Below is a small trained network, with its code and all its weights. Each question gives an input and a target symbol and asks what happens when units are switched off, that is, made to give their printed mean instead of their output.

import numpy as np


def w(rows, s, z=0):
    codes = np.array(rows[::2]) - 128.0
    scale = np.full(codes.shape[1], s)
    scale[-1] = z or s
    return codes * scale


def f(y):
    return y / 2 * (1 + np.tanh(0.7978845608 * (y + 0.044715 * y**3)))


def softmax(a):
    e = np.exp(a - a.max(-1, keepdims=True))
    return e / e.sum(-1, keepdims=True)


def log_softmax(a):
    a = a - a.max(-1, keepdims=True)
    return a - np.log(np.exp(a).sum(-1, keepdims=True))


def net(x, mask):
    ids = ['Ωβζμπτφ'.index(c) for c in x.split()]
    T = len(ids)
    res = E[ids] + P[:T]
    q, k, v = (res @ M[0].T for M in (Q, K, V))
    z = softmax(np.where(np.tri(T) > 0, q @ k.T / 2**0.5, -1e9)) @ v
    res = res + np.where(mask[0], z, O[0][:, -1]) @ O[0][:, :-1]
    y = f(res @ A[0][:, :-1].T + A[0][:, -1])
    res = res + np.where(mask[1:9], y, B[0][:, -1]) @ B[0][:, :-1]
    return log_softmax(res[-1] @ U[:, :-1].T + U[:, -1])


Q, K, V, O, A, B = {}, {}, {}, {}, {}, {}
E = w([
[6,171,133,140,122,85,201,151],'Ω',
[158,112,42,135,161,101,139,149],'β',
[117,151,56,110,107,172,179,163],'ζ',
[166,205,128,75,161,109,103,118],'μ',
[90,135,113,128,92,183,89,111],'π',
[94,22,136,75,152,57,59,212],'τ',
[118,91,113,77,137,111,153,90],'φ',
],0.025)
P = w([
[77,151,106,81,255,223,252,250],'0',
[157,158,143,97,42,111,184,43],'1',
[151,163,132,88,61,127,166,39],'2',
[156,157,136,92,70,137,162,42],'3',
[139,159,127,90,74,120,150,33],'4',
[136,156,119,86,76,135,145,38],'5',
[123,158,119,86,74,129,139,36],'6',
[128,151,115,89,91,139,131,39],'7',
[130,148,115,85,99,147,127,38],'8',
[108,152,114,88,85,132,121,36],'9',
[119,158,119,83,81,134,130,38],'10',
[111,155,133,87,82,136,127,30],'11',
[111,150,126,90,84,136,124,34],'12',
[119,144,120,90,89,146,122,39],'13',
],0.0087)
Q[0] = w([
[116,118,108,122,108,131,122,170],'H1',
[171,91,205,188,126,126,82,247],'H1',
],0.014)
K[0] = w([
[117,117,139,47,147,117,188,122],'H1',
[209,92,140,181,18,128,1,54],'H1',
],0.0083)
V[0] = w([
[160,89,90,69,169,243,109,155],'H1',
[61,130,137,254,115,131,165,208],'H1',
],0.0097)
O[0] = w([
[168,118,119,211,178,167,119,33,248],'H1',
[7,77,132,112,132,68,171,100,206],'H1',
],0.011,0.012)
A[0] = w([
[136,164,113,104,40,150,152,196,248],'N1',
[167,149,135,252,154,141,122,77,2],'N2',
[185,150,95,203,160,132,127,146,101],'N3',
[107,144,79,173,127,126,221,100,151],'N4',
[129,100,170,100,116,164,209,159,113],'N5',
[216,211,164,137,187,167,99,85,56],'N6',
[122,250,161,180,126,194,159,105,75],'N7',
[118,88,99,234,123,185,210,94,147],'N8',
],0.012,0.0045)
B[0] = w([
[172,165,110,163,223,106,92,137,139],'N1',
[2,253,97,94,218,190,184,237,228],'N2',
[147,161,103,114,79,162,183,118,175],'N3',
[203,92,187,111,99,192,184,141,227],'N4',
[184,117,142,130,102,125,36,106,137],'N5',
[96,2,149,160,97,18,132,77,174],'N6',
[165,118,152,44,165,229,75,138,158],'N7',
[154,62,114,182,67,56,26,112,253],'N8',
],0.0098,0.028)
U = w([
[104,121,188,131,83,141,160,195,24],'Ω',
[176,78,150,203,79,51,71,56,72],'β',
[51,131,152,182,113,169,77,170,29],'ζ',
[181,190,133,88,253,179,169,87,217],'μ',
[147,93,143,154,151,74,66,230,38],'π',
[126,155,68,155,119,130,202,193,254],'τ',
[236,189,93,61,102,206,121,76,225],'φ',
],0.0076,0.0038)

Each question gives the input, a string of symbols that net reads in full, and the target symbol t.
The units are the heads (2 rows each of Q, K, V and O) and the neurons (one row each of A and B). Each row of codes is followed by its name. A weight is (code - 128) times the scale printed after its matrix; where a second scale follows, it is the last column's (O, A, B and U).
mask holds one flag per unit, heads first, then neurons. A switched-off unit (its flag False) gives its mean, the last column of its rows in O or B, instead of its output. The means were averaged over made-up inputs and are rounded, as every weight is.
A unit's drop is (log p(t) with every unit on - log p(t) with that unit switched off) / (log p(t) with every unit on - log p(t) with every unit switched off).
The circuit of an input: a set's keep is (log p(t) with only the set's units on - log p(t) with every unit switched off) / (log p(t) with every unit on - log p(t) with every unit switched off). Starting from all 9 units, units are removed one at a time, each time the one whose removal leaves the highest keep (on an exact tie, the one counted first), for as long as the keep stays at least 0.8.
units of the circuit, in order: the units of the circuit, biggest drop first
unit that matters most: the unit with the biggest drop
k most important neurons: the k neurons with the biggest drops, biggest first
drop when u is switched off: that unit's drop, to one decimal
input φ β ζ, target φ: unit that matters most -> N7
input Ω φ φ β μ β β β β β φ β μ Ω, target Ω: units of the circuit, in order -> H1; N8; N2
input φ π β β π Ω β β φ, target φ: units of the circuit, in order -> N8; N2; H1
input φ β ζ ζ Ω β β, target φ: units of the circuit, in order -> N8; N2; H1
input φ β Ω, target φ: units of the circuit, in order -> N2; H1; N6; N7
input π Ω μ, target π: 3 most important neurons -> N2; N1; N4
input β β β φ π β β φ β ζ Ω, target β: 2 most important neurons -> N2; N3
input π β π β β φ Ω φ π β β π, target π: units of the circuit, in order -> H1; N1
input μ β Ω β ζ β φ β, target μ: units of the circuit, in order -> N8; H1
input φ φ β ζ Ω μ ζ φ, target φ: units of the circuit, in order -> N8; H1; N2
input β π β Ω π β β β Ω, target Ω: 2 most important neurons -> N8; N6
input μ β ζ Ω π Ω β Ω β ζ, target μ: units of the circuit, in order -> N8; H1; N1
input μ π Ω τ π β μ π π β φ π, target μ: 3 most important neurons -> N8; N1; N6
input Ω φ β β β β, target Ω: unit that matters most -> N8
input Ω Ω β τ Ω π π ζ, target Ω: 3 most important neurons -> N8; N2; N4
input β ζ β ζ β τ β β π Ω ζ φ, target β: drop when N2 is switched off -> 4.8
input Ω β β π, target Ω: drop when N6 is switched off -> 0.2
input μ Ω β, target μ: drop when N6 is switched off -> 0.6
input β φ β π Ω ζ ζ φ β β φ ζ, target β: drop when N3 is switched off -> 0.1
